Below is a small trained network, with its code and all its weights. Each question gives an input and a target symbol and asks what happens when units are switched off, that is, made to give their printed mean instead of their output.

import numpy as np


def w(rows, s, z=0):
    codes = np.array(rows[::2]) - 128.0
    scale = np.full(codes.shape[1], s)
    scale[-1] = z or s
    return codes * scale


def f(y):
    return y / 2 * (1 + np.tanh(0.7978845608 * (y + 0.044715 * y**3)))


def softmax(a):
    e = np.exp(a - a.max(-1, keepdims=True))
    return e / e.sum(-1, keepdims=True)


def log_softmax(a):
    a = a - a.max(-1, keepdims=True)
    return a - np.log(np.exp(a).sum(-1, keepdims=True))


def net(x, mask):
    ids = ['αβδζηθλξστφω'.index(c) for c in x.split()]
    T = len(ids)
    res = E[ids] + P[:T]
    u = 0
    for l in range(3):
        q, k, v = (res @ M[l].T for M in (Q, K, V))
        z = softmax(np.where(np.tri(T) > 0, q @ k.T / 2**0.5, -1e9)) @ v
        res = res + np.where(mask[u], z, O[l][:, -1]) @ O[l][:, :-1]
        u += 1
        y = f(res @ A[l][:, :-1].T + A[l][:, -1])
        res = res + np.where(mask[u : u + 4], y, B[l][:, -1]) @ B[l][:, :-1]
        u += 4
    return log_softmax(res[-1] @ U[:, :-1].T + U[:, -1])


Q, K, V, O, A, B = {}, {}, {}, {}, {}, {}
E = w([
[157,54,95,87,114,69,113,119],'α',
[147,160,119,111,180,187,101,125],'β',
[138,215,144,148,56,88,148,152],'δ',
[48,189,155,241,105,127,93,50],'ζ',
[97,128,107,137,67,30,63,6],'η',
[91,147,129,158,65,147,211,173],'θ',
[145,235,165,217,101,78,181,152],'λ',
[71,137,151,124,38,117,142,116],'ξ',
[149,113,120,149,212,206,135,167],'σ',
[117,185,85,112,126,71,163,102],'τ',
[50,147,189,189,148,34,143,133],'φ',
[206,121,57,201,131,88,112,197],'ω',
],0.018)
P = w([
[169,43,138,212,92,91,242,2],'0',
[122,88,149,175,113,126,192,30],'1',
[123,102,129,131,112,141,147,48],'2',
[76,168,117,114,102,121,88,32],'3',
[113,146,120,173,111,90,173,90],'4',
[106,143,127,135,111,100,158,109],'5',
[122,148,129,127,131,111,154,117],'6',
[94,157,119,91,124,120,135,111],'7',
[100,163,110,84,130,106,127,117],'8',
[100,166,119,95,139,114,123,142],'9',
[122,152,90,139,167,76,178,150],'10',
[103,156,115,65,144,118,103,135],'11',
[104,173,141,101,136,124,110,129],'12',
],0.0052)
Q[0] = w([
[131,215,91,71,156,154,140,85],'0.h0',
[160,2,180,44,214,170,67,205],'0.h0',
],0.0051)
K[0] = w([
[117,53,222,129,174,95,30,222],'0.h0',
[202,81,185,179,45,187,134,1],'0.h0',
],0.0048)
V[0] = w([
[192,251,3,69,109,177,155,68],'0.h0',
[71,125,153,18,234,140,160,104],'0.h0',
],0.0062)
O[0] = w([
[183,148,97,122,115,254,87,11,198],'0.h0',
[83,65,170,10,222,170,199,86,2],'0.h0',
],0.0087,0.0034)
A[0] = w([
[84,124,173,143,185,149,63,122,2],'0.n0',
[195,122,66,2,17,130,199,167,102],'0.n1',
[185,124,146,136,80,192,106,113,58],'0.n2',
[175,109,110,175,14,63,129,94,124],'0.n3',
],0.0059,0.0019)
B[0] = w([
[219,122,126,96,190,124,146,196,119],'0.n0',
[116,231,104,162,161,62,108,158,148],'0.n1',
[188,140,107,110,133,128,255,31,135],'0.n2',
[86,120,167,7,92,124,92,136,254],'0.n3',
],0.0075,0.0071)
Q[1] = w([
[199,142,39,152,87,87,24,200],'1.h0',
[161,96,153,52,110,76,254,107],'1.h0',
],0.0064)
K[1] = w([
[220,97,75,142,125,105,71,194],'1.h0',
[201,158,88,37,60,2,191,155],'1.h0',
],0.0073)
V[1] = w([
[190,137,144,57,18,10,252,86],'1.h0',
[155,55,207,95,136,203,128,101],'1.h0',
],0.0039)
O[1] = w([
[115,154,132,159,184,221,9,113,253],'1.h0',
[137,93,194,154,69,168,85,191,5],'1.h0',
],0.013,0.0038)
A[1] = w([
[48,126,195,229,77,122,156,42,58],'1.n0',
[56,154,78,150,60,97,22,87,33],'1.n1',
[57,85,221,149,145,69,75,97,3],'1.n2',
[48,80,124,92,253,134,131,53,96],'1.n3',
],0.0049,0.0038)
B[1] = w([
[177,160,9,24,161,146,152,184,184],'1.n0',
[181,62,212,203,42,119,179,210,254],'1.n1',
[238,86,89,202,2,101,119,129,137],'1.n2',
[189,17,169,112,121,165,45,141,151],'1.n3',
],0.0067,0.0058)
Q[2] = w([
[165,81,188,111,148,138,180,78],'2.h0',
[52,253,151,181,70,48,5,81],'2.h0',
],0.0053)
K[2] = w([
[136,138,255,182,89,119,73,29],'2.h0',
[206,235,33,48,101,65,166,138],'2.h0',
],0.0059)
V[2] = w([
[120,194,242,159,119,122,134,37],'2.h0',
[253,67,43,205,164,178,59,72],'2.h0',
],0.0046)
O[2] = w([
[96,214,205,66,254,121,96,226,253],'2.h0',
[115,106,77,183,130,8,173,133,208],'2.h0',
],0.0072,0.0029)
A[2] = w([
[116,191,155,93,60,173,45,72,249],'2.n0',
[29,200,209,83,154,125,112,13,50],'2.n1',
[239,3,108,63,85,108,24,117,10],'2.n2',
[17,148,142,121,46,168,163,178,134],'2.n3',
],0.0057,0.0021)
B[2] = w([
[186,94,138,45,156,255,162,149,254],'2.n0',
[113,75,134,179,130,177,83,132,199],'2.n1',
[75,202,179,115,191,131,225,135,158],'2.n2',
[95,88,83,82,173,44,129,202,170],'2.n3',
],0.0079,0.0061)
U = w([
[48,113,186,89,178,32,104,143,195],'α',
[94,128,97,100,132,180,161,39,240],'β',
[172,192,140,74,88,113,117,166,1],'δ',
[145,164,68,115,1,81,154,88,195],'ζ',
[120,108,201,137,50,118,158,73,123],'η',
[47,104,107,140,108,165,227,163,141],'θ',
[127,204,194,162,81,122,149,123,38],'λ',
[62,64,91,105,42,159,106,144,128],'ξ',
[153,59,125,131,118,142,184,193,160],'σ',
[79,115,109,154,57,158,38,35,150],'τ',
[45,112,184,181,103,71,95,117,97],'φ',
[195,128,79,131,31,87,113,119,74],'ω',
],0.0068,0.0046)

Each question gives the input, a string of symbols that net reads in full, and the target symbol t.
The units are the heads (2 rows each of Q, K, V and O) and the neurons (one row each of A and B). Each row of codes is followed by its name. A weight is (code - 128) times the scale printed after its matrix; where a second scale follows, it is the last column's (O, A, B and U).
mask holds one flag per unit, layer by layer, with each layer's heads first. A switched-off unit (its flag False) gives its mean, the last column of its rows in O or B, instead of its output. The means were averaged over made-up inputs and are rounded, as every weight is.
A unit's drop is (log p(t) with every unit on - log p(t) with that unit switched off) / (log p(t) with every unit on - log p(t) with every unit switched off).
The circuit of an input: a set's keep is (log p(t) with only the set's units on - log p(t) with every unit switched off) / (log p(t) with every unit on - log p(t) with every unit switched off). Starting from the 12 units with the biggest drops (on a tie, the unit counted first), units are removed one at a time, each time the one whose removal leaves the highest keep (on an exact tie, the one counted first), for as long as the keep stays at least 0.8.
units of the circuit, in order: the units of the circuit, biggest drop first
most important unit: the unit with the biggest drop
top k neurons: the k neurons with the biggest drops, biggest first
drop of u: that unit's drop, to one decimal
input ξ λ λ λ τ θ ζ η ζ ω ω η, target ζ: most important unit -> 1.h0
input δ η φ φ η, target α: top 2 neurons -> (2.n2 1.n3)
input τ ω δ λ λ, target δ: top 3 neurons -> (1.n0 0.n3 2.n0)
input φ τ τ θ, target β: units of the circuit, in order -> (0.h0 1.h0)
input τ φ φ α φ α τ φ α, target α: units of the circuit, in order -> (0.h0 2.n2)
input θ τ τ, target τ: units of the circuit, in order -> (1.h0 2.n1 0.h0)
input λ τ τ τ τ θ, target β: units of the circuit, in order -> (0.h0 1.n1)
input ζ ξ η, target η: top 2 neurons -> (1.n1 2.n2)
input λ λ δ, target δ: units of the circuit, in order -> (0.n3 2.n0 2.h0)
input σ ζ ω φ, target ζ: units of the circuit, in order -> (1.n2 2.h0)
input ξ η ω, target ζ: units of the circuit, in order -> (2.h0 1.h0 0.h0)
input λ ω λ ω α ξ β ω ζ, target ζ: units of the circuit, in order -> (1.h0 2.h0)
input τ ξ ξ ω λ ω θ, target ζ: units of the circuit, in order -> (0.h0 2.h0)
input λ θ τ η, target β: most important unit -> 2.n2
input τ λ λ λ ζ λ φ τ η σ φ η τ, target α: top 3 neurons -> (1.n0 0.n2 2.n0)
input θ ζ ζ θ ω, target ζ: units of the circuit, in order -> (2.h0 0.h0)
input ω ω τ τ σ λ λ η τ δ τ η, target β: units of the circuit, in order -> (0.h0 2.n0)
input λ ζ τ τ ω τ τ θ σ δ τ τ λ, target β: drop of 0.n2 -> 0.1
input δ λ α λ ζ τ ω λ ζ ζ, target ζ: drop of 1.n1 -> 0.2
input τ φ ζ φ λ τ, target α: drop of 2.n0 -> 0.1
input α σ τ, target τ: most important unit -> 0.h0
